Below are the code and all the weights of a small trained network. Each question names an input and a class and asks about switching units off, where a switched-off unit gives its printed mean instead of its output.

import numpy as np


def w(rows, s, z=0):
    codes = np.array(rows[::2]) - 128.0
    scale = np.full(codes.shape[1], s)
    scale[-1] = z or s
    return codes * scale


def norm(h):
    return h / np.sqrt((h * h).mean(-1, keepdims=True) + 1e-5)


def f(y):
    return np.maximum(y, 0)


def log_softmax(a):
    a = a - a.max(-1, keepdims=True)
    return a - np.log(np.exp(a).sum(-1, keepdims=True))


def net(x, mask):
    res = np.array(x, float).reshape(1, 5) / 4 @ E
    u = 0
    for l in range(3):
        y = f(norm(res) @ A[l][:, :-1].T + A[l][:, -1])
        res = res + np.where(mask[u : u + 8], y, B[l][:, -1]) @ B[l][:, :-1]
        u += 8
    return log_softmax(norm(res)[-1] @ U[:, :-1].T + U[:, -1])


A, B = {}, {}
E = w([
[122,129,254,169,96,194],'x0',
[50,135,78,192,165,200],'x1',
[208,188,114,164,173,158],'x2',
[83,206,144,190,102,45],'x3',
[154,56,148,199,192,85],'x4',
],0.00031)
A[0] = w([
[24,48,165,84,148,93,96],'0.n0',
[26,79,156,66,133,109,3],'0.n1',
[169,8,111,167,142,111,109],'0.n2',
[192,208,157,157,195,166,88],'0.n3',
[140,135,104,58,88,186,146],'0.n4',
[204,189,104,140,223,134,151],'0.n5',
[54,69,168,93,111,65,51],'0.n6',
[110,159,189,189,101,152,49],'0.n7',
],0.0015,0.00055)
B[0] = w([
[210,157,110,168,95,156,239],'0.n0',
[228,161,73,190,92,186,196],'0.n1',
[120,255,152,102,166,137,242],'0.n2',
[151,100,99,152,47,137,226],'0.n3',
[123,178,158,152,167,87,241],'0.n4',
[133,108,101,146,45,126,254],'0.n5',
[212,177,64,173,86,163,207],'0.n6',
[93,70,165,103,106,111,208],'0.n7',
],0.0018,0.00071)
A[1] = w([
[138,51,95,85,174,215,122],'1.n0',
[171,141,221,106,102,113,91],'1.n1',
[134,127,101,51,103,185,66],'1.n2',
[146,195,57,110,149,74,254],'1.n3',
[201,32,126,13,158,202,116],'1.n4',
[97,117,122,112,63,128,131],'1.n5',
[188,43,152,250,237,67,235],'1.n6',
[85,178,120,72,107,153,7],'1.n7',
],0.0015,0.00067)
B[1] = w([
[127,171,166,226,124,39,168],'1.n0',
[143,52,123,78,152,104,187],'1.n1',
[129,207,138,183,138,90,160],'1.n2',
[129,57,206,96,125,148,251],'1.n3',
[117,174,144,253,127,16,187],'1.n4',
[185,149,119,144,161,112,159],'1.n5',
[109,247,120,7,85,197,207],'1.n6',
[190,192,160,83,204,162,142],'1.n7',
],0.0014,0.0013)
A[2] = w([
[203,140,167,166,193,164,190],'2.n0',
[40,119,94,169,182,195,43],'2.n1',
[145,215,190,108,86,89,240],'2.n2',
[62,145,126,128,67,65,2],'2.n3',
[124,113,160,143,116,146,153],'2.n4',
[60,139,98,201,127,209,174],'2.n5',
[138,124,4,78,180,53,191],'2.n6',
[109,69,200,125,133,176,53],'2.n7',
],0.0018,0.00062)
B[2] = w([
[35,130,92,124,95,84,185],'2.n0',
[208,61,158,36,148,35,147],'2.n1',
[89,92,68,133,210,162,252],'2.n2',
[163,139,142,252,214,87,139],'2.n3',
[103,112,79,109,121,121,149],'2.n4',
[207,83,150,50,139,52,184],'2.n5',
[58,91,243,175,50,234,167],'2.n6',
[29,106,141,153,67,166,142],'2.n7',
],0.0016,0.0022)
U = w([
[229,142,41,191,3,188,240],'0',
[10,36,234,140,55,200,170],'1',
[206,48,150,21,170,24,137],'2',
[72,170,106,251,220,41,65],'3',
[75,227,86,39,211,215,1],'4',
],0.0055,0.00067)

Each question gives the input, the list of numbers given to net, and the class t.
The units are the neurons (one row each of A and B). Each row of codes is followed by its name. A weight is (code - 128) times the scale printed after its matrix; where a second scale follows, it is the last column's (A, B and U).
mask holds one flag per neuron, layer by layer. A switched-off neuron (its flag False) gives its mean, the last column of its row in B, instead of its output. The means were averaged over made-up inputs and are rounded, as every weight is.
A unit's drop is (log p(t) with every unit on - log p(t) with that unit switched off) / (log p(t) with every unit on - log p(t) with every unit switched off).
The circuit of an input: a set's keep is (log p(t) with only the set's units on - log p(t) with every unit switched off) / (log p(t) with every unit on - log p(t) with every unit switched off). Starting from the 12 units with the biggest drops (on a tie, the unit counted first), units are removed one at a time, each time the one whose removal leaves the highest keep (on an exact tie, the one counted first), for as long as the keep stays at least 0.8.
circuit, biggest first: the units of the circuit, biggest drop first
most important unit: the unit with the biggest drop
top k neurons: the k neurons with the biggest drops, biggest first
top k neurons in layer l: the k neurons of layer l with the biggest drops, biggest first
input [-3,-2,-5,8,-8], class 3: most important unit : 2.n3
input [-5,8,7,-1,6], class 2: top 3 neurons : [2.n5 2.n1 0.n0]
input [0,-7,-3,-2,8], class 4: circuit, biggest first : [1.n6 2.n5 0.n2]
input [7,-6,-4,-8,-1], class 3: top 3 neurons : [1.n4 1.n3 2.n6]
input [2,6,-8,-8,0], class 0: circuit, biggest first : [0.n1 0.n0]
input [-8,1,-3,0,-7], class 1: top 2 neurons in layer 1 : [1.n6 1.n3]
input [-1,5,5,5,2], class 0: circuit, biggest first : [0.n3 0.n5]
input [7,8,-3,-2,-4], class 2: circuit, biggest first : [2.n5 2.n1 2.n6]
input [-6,8,1,0,-1], class 2: circuit, biggest first : [2.n1 2.n5]
input [-6,-6,-6,3,3], class 0: top 4 neurons in layer 0 : [0.n6 0.n0 0.n1 0.n7]
input [-7,-2,-5,-8,5], class 3: top 2 neurons : [1.n4 1.n0]
input [-8,-6,4,-8,-4], class 1: top 2 neurons : [2.n6 2.n5]
input [2,4,-6,-7,4], class 3: top 2 neurons in layer 2 : [2.n0 2.n6]
input [1,4,-7,-3,8], class 4: circuit, biggest first : [1.n6]
input [-5,7,5,-1,1], class 2: circuit, biggest first : [2.n5 2.n1 1.n3]
input [1,7,6,-4,-7], class 2: circuit, biggest first : [2.n5 2.n1 1.n6 0.n0]
input [-6,4,1,-6,-6], class 1: top 2 neurons in layer 0 : [0.n2 0.n4]
input [-1,5,3,-6,1], class 3: top 3 neurons in layer 1 : [1.n0 1.n4 1.n2]
input [1,0,6,-8,7], class 3: circuit, biggest first : [1.n4 2.n0]
input [-8,0,-7,5,3], class 1: circuit, biggest first : [2.n6]
input [-4,6,-6,3,7], class 4: top 3 neurons in layer 0 : [0.n0 0.n5 0.n2]
input [6,8,1,3,5], class 2: top 3 neurons : [2.n5 2.n1 1.n3]
input [3,6,6,-8,-7], class 3: top 4 neurons in layer 1 : [1.n0 1.n4 1.n2 1.n6]
input [-7,0,-5,-5,-4], class 1: top 2 neurons : [2.n6 0.n4]
input [1,-5,-8,-6,5], class 0: top 4 neurons : [0.n6 0.n0 0.n1 2.n5]
input [-8,-3,-7,6,8], class 1: top 3 neurons : [2.n6 1.n3 1.n4]
input [4,5,-1,-3,8], class 4: top neuron in layer 1 : [1.n6]
input [2,2,-3,-3,4], class 4: top 4 neurons : [0.n2 0.n5 0.n3 2.n0]
